In the rows, zero is written as 128.
Here are made-up nodes, facts about them, and rows of numbers that follow some of those facts. Name the node behind each unnamed row.

Facts:
Ψ: points at; η: hangs directly under
beke | η stustazu
bibir | Ψ sikeflum,tatam | η desaflem
bikol | Ψ pluvos | η klupekon
botresur | Ψ rasu,keplastul | η fotromer
braskol | η ruba
bratrugam | η ruba
brepla | Ψ luruk | η fotromer
brere | η truleflir
brimel | Ψ bikol,fipobron | η ruba
brufla | Ψ kletogrem | η pliflavar
brustam | η ruba
bufim | Ψ grufus | η grufus
dadrik | η fotromer
deril | Ψ brufla | η lufu
dibostir | Ψ kletogrem,kofan,bufim | η fipobron
dosku | Ψ brustam | η fotromer
drubrum | η bravikil
februr | Ψ zuken | η stustazu
firo | Ψ trobrir,grufus | η flegri
firu | Ψ tridrus | η klususek
flazu | η truleflir
flegri | Ψ fipobron,kema
flidra | Ψ luruk | η grufus
floskan | η klususek
fluflu | Ψ zuken,loloskol | η pliflavar
fotom | η fipobron
fotromer | Ψ kofan
funo | η fipobron
galik | η dritrabrir
grokle | Ψ bikol | η lufu
grufus | Ψ sikeflum
gutran | Ψ pastugik,keplastul | η pliflavar
katrol | η grufus
kebo | Ψ braskol | η truleflir
kema | Ψ botresur | η lufu
keplastul | Ψ sikeflum | η fotromer
klabrek | η fipobron
kletogrem | Ψ firo,trobrir,pastugik | η stustazu
klupekon | Ψ rasu
klususek | Ψ grokle,skuvum
kofan | Ψ truleflir | η dritrabrir
labriklol | η lufu
laskor | Ψ loloskol | η bravikil
lodek | Ψ braskol,kletogrem,stogroda,pliflavar | η tatam
loloskol | Ψ pliflavar,funo | η klupekon
lufu | Ψ grokle
lumu | η pliflavar
luruk | Ψ pastugik,fipobron | η pliflavar
miri | Ψ zaplis,brere,funo | η bravikil
naletrel | Ψ sikeflum,bufim | η ruba
nustu | η flegri
pastugik | Ψ grufus | η klususek
pibrupul | η fipobron
plebido | Ψ firo,keplastul | η skopluk
plegri | Ψ sikeflum | η pliflavar
pleror | Ψ pliflavar | η pliflavar
plerum | Ψ kofan,fipobron | η bravikil
pliflavar | Ψ bufim
ploplozu | Ψ fotom,brufla | η klususek
plototram | Ψ rasu,pliflavar | η fotromer
pluflel | Ψ dibostir,pastugik | η tatam
pluvos | η fipobron
poganar | Ψ tiskota | η fipobron
puplol | Ψ trobrir,botresur | η klususek
rasu | η tatam
ravol | Ψ februr,braskol,kletogrem | η stustazu
sikeflum | η bravikil
skastum | Ψ februr | η dritrabrir
skopluk | Ψ naletrel
skuvum | Ψ bikol,truleflir | η ruba
stogroda | η fipobron
suse | η tatam
tiflam | Ψ ravol,plebido,keplastul | η ruba
tipom | Ψ klabrek | η flegri
tisa | η desaflem
tiskota | Ψ truleflir,puplol | η pliflavar
tranak | Ψ plerum | η tatam
trebes | Ψ naletrel | η klupekon
tridrus | η skopluk
trobrir | Ψ sikeflum | η klususek
tromor | Ψ kletogrem | η truleflir
truleflir | Ψ botresur
vitruk | Ψ puplol | η tatam
vorefun | η skopluk
zaplis | Ψ pastugik,bufim | η klupekon
zozel | Ψ truleflir | η stustazu
zuken | η skopluk

Named rows:
bibir: [142 115 130 108 137 112 140 149 149 132 153  98 152 164 117 133 101 179
 127 130  78 138 100 144 106 120 117 155 103 123 115 142 104]
tisa: [102 109 105 105 144 128 165 147 105 143 159 132 145 149 136 150  84 136
 127 130  87 110 111 135  98 119 137 147 104 127 100 147 112]
dosku: [104 112 104  88 141 138 180 145  99 147 185 127 160 155 133 166  69 149
 141 134  95 112 120 139 102  93 140 118  97 127 154 148 114]
lodek: [139 115 146 159 158 148 132 121 135 142 158  96 124 157 145 125  64 205
 132 155  98 130 100 152  99 175 104 165 123 190 111 150 109]
fotom: [127 121 120 112 142 103 143 165  84 156 147 100 142 113 139 117  95 137
 138 121  76 122  93 156  99 107 124 119 100 159  77 143 116]
ploplozu: [155 108 124 135 139 128 128 126 101 122 152  75 158 156 136 144  77 149
 151 147  69 102 104 131 119 124 110 168  84 166 112 147 107]
brufla: [161 117 136 115 138  92 137 136 123 144 166 107 131 124 144 137  97 162
 121 121  77 108 136 167 109 155 150 167  81 114  98 145 127]
deril: [129 108 132 113 138 119 146 133 114 133 162  90 140 136 131 128  91 188
 134 134  78 117  95 147 104 139 112 159 101 144 106 144 113]
tiflam: [130 129 179 116 140 144 131 151 139 149 158 102 163 148 128 120  91 196
 158 128 106 138  91 131 124 196 134 163  95 138 107 143 118]
tranak: [ 66 143 165 121 158 165 143 126 118 135 144 107  98 147 154 161  84 170
 113 161  78 128 117 145  78 107 112 153 116  95 114 146 111]
lumu: [135 108 118  94 147 116 152 135 120 141 172 155 139 151 150 156  78 118
 117 129  78 107 121 154  98 121 192 155  88 107 101 146 127]
pluflel: [119 132 145 134 158 139 131 139 139 135 142  97 117 158 138 146  81 204
 115 150  80 142 107 152  91 128  90 151 114 134 115 147 102]
dibostir: [131 142 158 101 136 119 129 153 118 150 169  75 139 144 129 101  98 154
 130 138  72 157  83 151  92  81 124 121 106 150  91 144 115]
flazu: [100 107 111 106 143 123 163 146 106 138 158 133 139 147 133 153  89 134
 124 132  87 110 113 136 100 121 143 152 105 130 100 146 113]
bratrugam: [ 71 128 155 108 151 142 147 164 107 154 139 150 163 140 137 152  95 148
 145 125  97 117 111 126 106 169 152 151  92 110  96 140 112]
bravikil: [102 105 104  84 136 118 177 138 114 137 160 125 150 132 140 150 103 131
 126 128  83 101  89 132  91 120 137 166 121 134 100 141 110]
zaplis: [119 129 131 109 140 102 153 140 132 133 152  99 143 169 118 138 113 171
 105 135  73 141 118 148  94 155  98 150  97 145 106 147 108]
klupekon: [123 139 130 108 130 137 159 142 149 143 193 105 140 140 151 131 114 124
 130 140  86 134 113 125  90  90 128 182 128 125 108 143 115]
skopluk: [143 122 113  97 129 103 156 152 150 138 154  97 151 152 131 137 114 157
 118 129  80 134  93 140  93 136 119 175 117 147 118 142  98]

Rows to name:
No name comes twice in this set of rows, the named rows included.
[142 126 117 155 133 124 127 146 126 129 175  74 147 158 128 131 111 105
 134 143  76 132 151 125 109  73 107 165  87 116  93 145 110] : puplol
[105 102 152 134 134 115 164 115 117 136 179  84 139 141 124 114  87 181
 125 133  88 116 111 141 110 184 118 152 113 190  76 146 130] : ravol
[ 86 104 159 134 107 142 128 154 120 131 167  88 130 185 149 143 107  87
 133 142  81  92  78 122  83 114 169 188 114 133 127 140  95] : klususek
[115 132 139 111 138 150 135 157 124 154 180 100 138 141 132 105  97 122
 146 136  79 158  91 139  90  39 148 119 116 127  89 141 118] : poganar
[131 126 119 154 162 151 134 146 147 144 154 116 125 147 139 137  88 171
 127 146  95 142 136 145 102  86 112 155 123 112 111 145 101] : vitruk
[117 108 144 135 136 128 154 128 112 144 179  92 139 134 142 122  76 166
 139 140  94 106 102 140 108 183 121 167 115 187  94 146 126] : kebo
[138 126  90 139 142  99 147 166 137 153 127 118 130 128 142 150 122 153
 110 130  84 128 132 153  83 119  91 181 116 120 111 137  87] : tatam
[ 48 162 152  90 123 105 161 165  82 156 152  87 109 110 169 141 136 104
  97 135  61 116 108 150  57 121 120 140 108 105  89 137 108] : fipobron
[ 99 119 125  94 143 123 150 163  87 156 154 127 151 139 139 128  80 111
 135 127  79 132  76 149  89  78 149 114 107 153  86 144 115] : pibrupul
[137 128 153 111 144 117 152 126 143 142 196 150 144 192 151 130  70 129
 103 139  78 123 117 152  91 202 188 166  99 191  96 155 140] : fluflu
[113 137 120 136 133 125 162 158 129 156 211  85 140 145 131 133 112 140
 131 132 100 145 185 136  93  88 115 128 104  88 133 147 122] : botresur
[ 80 121 124 148 143 104 176 148 102 156 182 128 137 147 140 129  97 109
 108 130  97 107 142 141  92 191 124 154 112 184  67 151 125] : zuken
[113 141 142  97 122 144 170 143 130 145 203  85 137 139 155 144 108 139
 134 144  90 126 126 127  82 103 137 160 118 105 146 145 115] : fotromer
[100 112  99 132 138  60 160 159 124 142 152 102 132 131 105 129 147 159
 100 113  83 130 173 152 102 118  86 153  95 104  66 138 107] : sikeflum

Now the same nodes, written a new way:
Named rows:
kebo: [131 114 122 148 111 115 109  95 118 126 139  93 122 157 118 105 129 138
 115 132 137 138 135  94 174 122  88 132 103 124 131 120 136 181  69 113
 154 133 106 131 109 125 163  87 155 128 111 108]
tromor: [147 109  96 132 120  88 111 102 112 160 128 113 122 114 142 109 125 114
 114 136 132 125 141 107 127 139  88 115 113 124 135 111 138 138 106 121
 155 124 112 115 123 141 125 136 122 116 157 125]
vitruk: [127 132  96 147 153 130 120 129 125 133 118 127 166  96 125 140 128 124
 108 154 123 147 105 134 137 108 121 111 129 113 138 134 140 166 143 125
 115 148 122 122 107 148 123 132 121 115 152 152]
rasu: [ 81 160 136 143 146 129 134 170 147 122 127 157 146 113 103 167 112 152
 140 180 108 146 103 161 128  99 202 132 139 111 150 141 102 156 123 139
  91 167 154 133  81 142  85  93 129 139 119 133]
tipom: [129 114 112 120 155 156 123 123 127 138 130 111 123 125 153 122 132 141
 137 108 145 142 130 142 121 119 108 141 118 143 105 110 150 129 125 179
 100 103 118 155 149 123 154 131 129 105 103 143]
fotom: [104 129 110 122 109 101 129 104 135 176 126 124 124 128 128 116 118 139
 136 141 153 118 168 131 136 126 124 139 125 138 129 115 134 109 102 163
 114 131 133 126 140 142 120 102  89 153 102  89]
grokle: [ 90 147 144 119  77 131 146 134 184  71 105  98 143 134 114 141 145 129
 104  95 139 150 135 141 150 202 103 167 122 143 114 143 140 103 136 103
 112 130 180 159 135 121 147 189 162 162  92 142]
pleror: [173 140 127 125 135 116 138  98 114 124 145 145 142 118 131 137 139 126
 111 130 111 113 109 108 122 117 116  76 118 114 129 117 117 130 132 112
 137 143 115 119 125 120 151 120 144 115 160 137]
fotromer: [ 88  94 154 117 171 183 110 152 103 110 117 125 141 139 129  97 134 118
 152 165 118 122 117 114 153 147 157 132 142  94 137 149 147 150 169  89
 139 131 104  86 124 127  91 123 110 117 122 156]
bratrugam: [122 127 133 107 143 148 131 119 143 117 132 116 115 129 146 144 130 150
 128 110 151 144 127 148 110  98 108 154 115 142 114 131 132 135 110 155
 131 109 127 151 151 123 140 133 130 136 101 130]
flidra: [130 106 130 128 153  95 137 156 115 140 127 113 109 119 146 116 119  88
 121 117 129 104  94 122 114 147  60 168 166 128 137 128 138  97 135  99
 142 122 115 128 141 115 109 137 122 139 141 126]
klususek: [122  96 120 135 145 177 119 149 134  63 103 106 161 135  70 111 147 106
  94  76 132 134 159 109 150 201 166 148 117 126 133 169 160 118 172  76
 143 121 130 128 163 115 188 200 180 151 109 155]
labriklol: [110 123 128 120 141 144 129 128 128 134 132 119 118 135 146 123 126 140
 135 118 135 136 126 139 127 120 133 140 119 145 114 120 128 116 122 168
 103 113 131 149 139 124 146 131 131 116 107 131]
deril: [138 107 100 129 119  96 106 106 113 172 128 106 114 128 136 107 123 116
 116 129 138 128 145 114 132 138  77 120 113 126 129 110 142 144 102 123
 151 124 110 119 131 139 146 138 114 118 146 121]
lodek: [151 106 101 169 135 108 113  84 106 133 127  92 155 125 131 107 130 114
 111 124 132 149 126  96 161 123  57 112 131 123 135 115 162 193 100  82
 164 142  89 131 117 139 162 101 147  99 135 118]
grufus: [131 144 128 128  86 113 125 109 126 150 112 164 120 126  99 135 120 116
 160 125 107  99 171 133 115 126 197  87 138 122 149 135 108 120 144 115
 157 126 131  83 118 160  86 153  77 127 168 101]
stogroda: [117 141 127 146  96  92 121  96 130 155 138 125 128 156 115 122 125 141
 128 143 143 125 160 104 161 113 141 130 129 130 133 114 122 136  83 118
 132 162 128 124 110 143 127  74 119 152 102  85]
vorefun: [118 126 125 125 136 145 128 129 137 130 131 119 112 139 138 125 129 139
 136 122 134 141 123 138 125 131 120 125 119 145 116 119 137 127 121 164
 104 108 131 155 142 121 151 139 130 122 107 131]
brufla: [113 129 104 117 110  77 122  94 122 163 132 136 110 114 103 112 124 129
 131 158 129  99 148 107 117 132  84  99 113 122 146 105 109 119  88 127
 139 128 134 114 122 130 131 131  88 135 140 105]

Rows to name:
No name comes twice in this set of rows, the named rows included.
[ 98 141 152 130  84  90 124  95 145 126 133 130  95 167  92 147 116 170
 135 143 145 134 143 131 159  78 108 142 113 135 140 123  97 177  55 122
 167 141 140 139 101 138 122  75 134 163 101  73] : braskol
[ 96 137 131 106 132 146 129 134 144 135 128 128 102 135 139 132 124 157
 160 123 137 138 133 155 117 121 133 140 129 154 110 116 123 115 110 182
  88 103 141 162 130 129 141 128 121 127  93 128] : tridrus
[168 132 102 117 122  99 131  88 120 147 131 142 137  91 118 129 136 118
 100 147 119 118 129 115 112 134 107  76 110 118 135 111 120 123 130 119
 142 138 132 105 124 132 128 147 102 123 178 140] : plegri
[142 165 160 124 102 130 148 102 120 102 137 183 121 130  76 142 129 125
 154 132  85  78 139 118 111 121 182  58 141 111 143 133  76 120 128  94
 125 131 134 102 107 120 121 129 102 121 138 106] : pliflavar
[158 125 102 145 142 109 125 127 116 152 137 126 156 118 134 111 131 109
 103 149 142 132 133 105 136 117 127 134 134 111 139 122 142 118 135 116
 132 155 121  96 139 138 113 106 113 134 147 126] : dibostir
[163 135 120 116 101  98 113 107 137 141 131 154 119 102 128 155 127 134
 113 126 134 132 135 139 104  85 123 106 121 121 134 131 113 133 150 125
 181 137 129  93 139 161 106 149 101 141 181 125] : naletrel
[134 100 141 133 167 160 143 181  76 106 119 111 135 128 116  98 119  72
 132 120 127  94 101 128 117 154 121 169 173 106 148 150 151 127 131  73
 143 116 108 101 144 102 106 152 116 124 128 143] : flegri
[127 132 144 117 145  79 154 160 116 128 135 129 108 115 121 116 122  96
 122 131 126  77  87 114  94 149  53 147 165 116 147 125 115  78 119  78
 126 130 129 130 132  93 105 135 105 143 132 113] : luruk
[162 119 115 134 119 144 115 102 104 134 114 139 143 121 115 108 129 105
 145 104 115 107 151 126 116 137 162  89 137 126 140 136 133 130 150 113
 151 110 110  87 139 145 127 168 105 108 172 135] : skopluk
[130 137 117 127 164 153 130 134 108 111 135 125 157 104 104 132 135 130
  97 189 120 131  98 115 124 127 137 118 109  89 147 122 123 139 118 126
 109 161 144 104 115 118 135 124 133 122 138 168] : tiskota
[121 128 145 135 104 178 141 116 144  59  97  93 148 137 107 107 142 110
 118  77 136 128 148 128 148 197 131 166 126 132 118 152 150 128 143  83
 127  96 147 128 153 123 166 216 147 130 101 149] : lufu
[144 110 145 129 157 155 110 140 115 110 135 129 151 120 159 122 149 126
 108 163 113 151  88 114 144 127 131 111 112 103 125 135 135 152 169 110
 142 152 109 100 120 130 103 101 142 109 166 172] : plototram
[141  77  75 127 149  94  95 113 111 173 126 114 121 113 120 104 129 127
 110 122 144 134 159 102 133 128  75 119 110 137 128 117 153 139 111 137
 145 113 102 138 147 129 164 141 134 129 146 122] : ploplozu
[125  87 108 119 181 153 116 140 126 140 136 122 120 124 127 119 131 146
 128 101 150 142 147 130 118 127 115 127 108 146 108 125 146 117 139 179
 103 109 109 171 159 120 174 129 146 125  97 142] : firu

